Here is a tiny trained network, its code and every weight. The questions are about switching its units off for an input and a class, where a switched-off unit gives its printed mean instead of its output.

import numpy as np


def w(rows, s, z=0):
    codes = np.array(rows[::2]) - 128.0
    scale = np.full(codes.shape[1], s)
    scale[-1] = z or s
    return codes * scale


def f(y):
    return y / 2 * (1 + np.tanh(0.7978845608 * (y + 0.044715 * y**3)))


def log_softmax(a):
    a = a - a.max(-1, keepdims=True)
    return a - np.log(np.exp(a).sum(-1, keepdims=True))


def net(x, mask):
    res = np.array(x, float).reshape(1, 5) / 4 @ E
    y = f(res @ A[0][:, :-1].T + A[0][:, -1])
    res = res + np.where(mask, y, B[0][:, -1]) @ B[0][:, :-1]
    return log_softmax(res[-1] @ U[:, :-1].T + U[:, -1])


A, B = {}, {}
E = w([
[101,117,255,239,156,63],'x0',
[27,168,69,111,71,2],'x1',
[114,132,155,94,127,137],'x2',
[45,46,82,170,57,200],'x3',
[150,84,75,153,187,104],'x4',
],0.0083)
A[0] = w([
[123,119,178,120,133,148,110],'n0',
[66,112,151,150,141,71,84],'n1',
[50,131,175,195,153,72,114],'n2',
[122,146,103,155,97,123,137],'n3',
[155,186,86,99,144,73,152],'n4',
[66,9,156,176,101,200,160],'n5',
[200,132,75,81,114,198,188],'n6',
[88,113,149,142,120,52,130],'n7',
[136,184,100,86,119,101,147],'n8',
[151,106,195,169,153,141,168],'n9',
[47,106,66,126,102,173,165],'n10',
[165,119,182,124,140,113,172],'n11',
[190,221,128,123,150,95,254],'n12',
[163,113,124,121,168,104,128],'n13',
[144,116,176,153,156,150,129],'n14',
[145,121,100,166,209,85,167],'n15',
[126,65,89,158,87,106,161],'n16',
[203,129,102,98,145,240,176],'n17',
[165,164,157,120,132,129,172],'n18',
[81,121,100,118,111,122,157],'n19',
[87,137,65,75,110,132,142],'n20',
[124,156,145,170,156,164,133],'n21',
],0.013,0.0061)
B[0] = w([
[137,113,121,152,155,117,144],'n0',
[100,173,148,114,100,180,186],'n1',
[155,197,174,129,98,190,230],'n2',
[138,105,140,108,115,135,145],'n3',
[135,149,73,60,166,118,206],'n4',
[150,121,42,205,78,234,228],'n5',
[102,188,176,59,105,153,225],'n6',
[111,181,176,98,127,164,202],'n7',
[133,116,74,62,158,125,187],'n8',
[165,138,122,207,151,96,198],'n9',
[87,42,176,123,52,82,201],'n10',
[146,143,162,164,173,104,180],'n11',
[138,163,135,104,252,70,246],'n12',
[144,126,122,140,155,114,156],'n13',
[145,119,128,185,159,106,169],'n14',
[127,137,158,126,140,122,191],'n15',
[108,93,143,111,93,144,174],'n16',
[98,220,219,128,92,180,234],'n17',
[133,130,158,135,180,113,173],'n18',
[114,91,149,97,91,117,165],'n19',
[101,56,121,92,101,71,190],'n20',
[146,114,123,164,129,118,151],'n21',
],0.019,0.013)
U = w([
[159,243,158,75,152,109,239],'0',
[22,149,130,156,69,221,210],'1',
[72,140,22,27,175,70,39],'2',
[136,23,137,124,39,46,107],'3',
[169,124,151,232,191,53,113],'4',
[152,104,53,254,102,182,5],'5',
],0.008,0.0029)

Each question gives the input, the list of numbers given to net, and the class t.
The units are the neurons (one row each of A and B). Each row of codes is followed by its name. A weight is (code - 128) times the scale printed after its matrix; where a second scale follows, it is the last column's (A, B and U).
mask holds one flag per neuron, in row order. A switched-off neuron (its flag False) gives its mean, the last column of its row in B, instead of its output. The means were averaged over made-up inputs and are rounded, as every weight is.
A unit's drop is (log p(t) with every unit on - log p(t) with that unit switched off) / (log p(t) with every unit on - log p(t) with every unit switched off).
The circuit of an input: a set's keep is (log p(t) with only the set's units on - log p(t) with every unit switched off) / (log p(t) with every unit on - log p(t) with every unit switched off). Starting from the 12 units with the biggest drops (on a tie, the unit counted first), units are removed one at a time, each time the one whose removal leaves the highest keep (on an exact tie, the one counted first), for as long as the keep stays at least 0.8.
units of the circuit, in order: the units of the circuit, biggest drop first
k most important neurons: the k neurons with the biggest drops, biggest first
drop of u: that unit's drop, to one decimal
input [-6,8,3,2,-1], class 3: units of the circuit, in order => n10
input [-7,4,1,1,8], class 3: units of the circuit, in order => n10, n20
input [0,-8,4,2,0], class 1: 4 most important neurons => n17, n6, n5, n12
input [0,8,2,4,-1], class 3: 3 most important neurons => n10, n20, n17
input [0,8,-5,-3,8], class 2: 2 most important neurons => n17, n4
input [7,2,-4,1,-4], class 1: 3 most important neurons => n12, n4, n1
input [0,7,2,4,6], class 3: 3 most important neurons => n10, n17, n20
input [4,0,-7,2,2], class 5: 2 most important neurons => n17, n6
input [1,0,-7,-1,-4], class 4: 2 most important neurons => n6, n17
input [7,-5,-2,1,-1], class 5: 2 most important neurons => n5, n12
input [-6,1,3,5,-7], class 3: 2 most important neurons => n10, n20
input [4,2,-2,1,-1], class 1: drop of n4 => 0.1
input [8,-7,0,6,-3], class 5: drop of n5 => 0.2
input [2,-3,-3,8,8], class 5: units of the circuit, in order => n5
input [-1,1,-7,-4,3], class 2: drop of n17 => 0.3
